Each row has a name. After each piece below comes the name of the row it's from, unless a question asks for something else. Each question is about the rows just above it. Places in a row count from 0.

[ 1.81  1.64  5.35  0.25 -1.52 -1.83  1.05 -5.20 -3.05  3.76  4.49 -0.27
  2.34  6.15 -2.38 -3.45  0.43  4.64  0.91  1.28  4.38 -3.51  0.51 -1.44
  4.63  3.42 -2.00 -1.41 -3.12] -> q582
[-0.07 -4.17 -2.22  3.16  2.23 -0.80 -1.92 -1.77  3.15 -5.03 -0.71 -2.50
 -0.30 -1.72  0.24 -1.00 -2.78  3.66 -6.95 -0.46  2.14  2.16  1.23  0.86
 -5.11 -0.36 -1.57  3.33 -0.28] -> q568
[-0.45 -2.21 -6.42  0.02  1.69 -0.38 -4.66  3.84  0.95 -0.93 -5.44  2.32
  1.16 -6.30 -0.63  0.78 -2.32 -3.74 -2.67 -2.46 -1.79  3.10 -1.92  1.62
  0.00 -1.81  3.66  1.22  3.68] -> q324
[-4.38  2.19  6.01 -5.65  1.74  0.23  2.71  4.13  1.74 -4.61  6.26 -2.60
 -2.32  4.38  0.66 -0.32 -2.29  0.31 -4.51 -1.75  0.08  2.16  3.06  0.62
 -2.64  0.71 -0.30  2.71  0.61] -> q867
[-1.17  0.13  6.51  1.90  1.75 -2.99 -1.02  0.33 -1.40  3.85  6.10 -0.32
 -1.55  0.97  2.09 -1.37  1.06 -6.11  4.10  2.04  1.96 -2.22 -1.65 -0.05
  0.28 -1.14 -0.26 -5.11  1.05] -> q986
[-4.38  2.19  3.65 -5.65  1.74  0.23  2.71  4.13  1.74 -4.61  6.26 -2.60
 -2.32  4.38 -2.70  5.80  2.37  0.56  2.70  9.32 -5.46 -1.80 -3.71  0.09
  4.04 -2.94  1.66  1.27 -3.34] -> q490
Where in the named rows is [4.64]? => q582, 17
[1.27] is at row and place => q490, 27
Row and place of [1.28] in the named rows: => q582, 19
Where in the named rows is [3.65]? => q490, 2
Where in the named rows is [-0.05]? => q986, 23

[-0.77 -4.21 -5.27 -4.82  6.07  3.95  1.93  3.55  0.77 -1.21 -7.20 -0.71
  2.53 -2.16 -0.95 -0.96  5.86  2.77 -0.32  3.54  4.82  0.74  1.05 -6.74
 -2.93  0.45  2.13 -0.73  1.04  1.19  2.93  4.22 -2.42  1.51 -1.49  0.77
  1.75  2.55 -2.24  1.94  2.70 -1.80 -1.47 -4.28 -0.48] = q182
[-3.12  2.90 -0.80  2.00  1.08 -4.08 -0.89  5.94  0.60  4.44  1.04 -2.48
 -1.34 -0.86 -3.09 -1.55  3.23  3.29  2.67  0.89  1.90 -0.07 -1.98 -1.99
 -2.41 -0.25  2.24 -1.15 -0.38 -0.01 -3.13 -1.43 -1.88 -4.50 -0.42  0.42
  2.89  1.43  2.35 -0.30 -4.20  1.17 -1.18  0.49  2.69] = q555
[ 2.98 -0.93  4.93 -3.13 -3.36  2.24  1.20 -7.84  2.35  0.97 -1.50  2.66
  1.21  1.31  3.89 -0.22 -4.30 -3.63 -2.40 -2.99  0.40  0.09 -1.23  5.44
  6.90  4.86 -2.27  2.51  0.89  1.73  2.38  1.13  1.04  2.58 -2.08  0.65
 -2.24 -4.14 -1.34  0.60  6.90 -0.38 -2.31 -0.60  1.14] = q168
Where in the named rows is [-4.50]? => q555, 33
[-2.48] is at row and place => q555, 11

[ 1.23  0.47  5.13 -0.09  3.23  0.32 -0.75 -2.37 -4.14  1.95 -1.19 -1.15
 -0.77 -1.21 -0.36 -2.45 -2.86  0.09  4.64 -2.14  2.06 -1.74  2.09  5.47
  0.22 -7.90] -> q830
[-3.77  4.04 -5.94 -1.15 -5.05  1.10  2.40 -0.54  2.18 -0.41  1.62 -2.54
 -2.36 -0.84  3.60  0.50 -4.64 -4.17 -2.83  1.68 -3.54  4.68 -1.06 -2.90
 -1.34  5.12] -> q646
[ 0.00 -0.84  3.12 -0.93  4.24 -0.53  1.82  0.83  9.70  4.60  0.10 -4.76
  0.18 -0.85  1.61 -0.91 -1.19 -1.24  3.90  1.76  1.41  2.74 -2.98  2.09
 -2.97  6.22] -> q24
[-2.59  2.20 -5.10 -0.52 -2.27  1.07 -0.71 -0.61 -4.10 -4.52  0.53  1.59
  0.55  0.77 -2.85  3.04  0.61 -1.41 -6.20 -1.11 -1.05 -1.64  1.94 -3.03
  0.51 -0.39] -> q451
[ 2.88 -2.81  6.62  1.69  3.15 -2.31 -0.85  0.65  0.31  3.65  0.03 -6.35
 -0.70  1.77  0.48 -4.47  2.64  1.54  5.95 -0.36  1.75 -0.70 -0.72  0.64
 -1.56 -2.35] -> q230
[-1.16  0.27  2.51  1.79  0.52 -0.08  1.25  1.05 -0.79 -1.54 -0.05 -3.97
 -0.96 -0.06  1.33 -1.80  1.33  1.23 -0.92  1.23  0.20  1.44 -1.35 -1.43
  0.28  0.16] -> q783
[ 0.03  0.03  2.05  0.21  2.31 -0.12  2.73  0.86 -1.77 -1.19  0.75 -0.81
  0.61  1.64 -2.39 -0.40  2.25  0.60 -0.82 -0.36  0.49 -1.77  1.17  0.39
  0.96 -2.43] -> q287
Row and place of [-1.16] in the named rows: => q783, 0
[2.05] is at row and place => q287, 2
[1.61] is at row and place => q24, 14
[0.65] is at row and place => q230, 7
Where in the named rows is [2.74]? => q24, 21
Row and place of [-0.71] in the named rows: => q451, 6
Where in the named rows is [-2.98]? => q24, 22

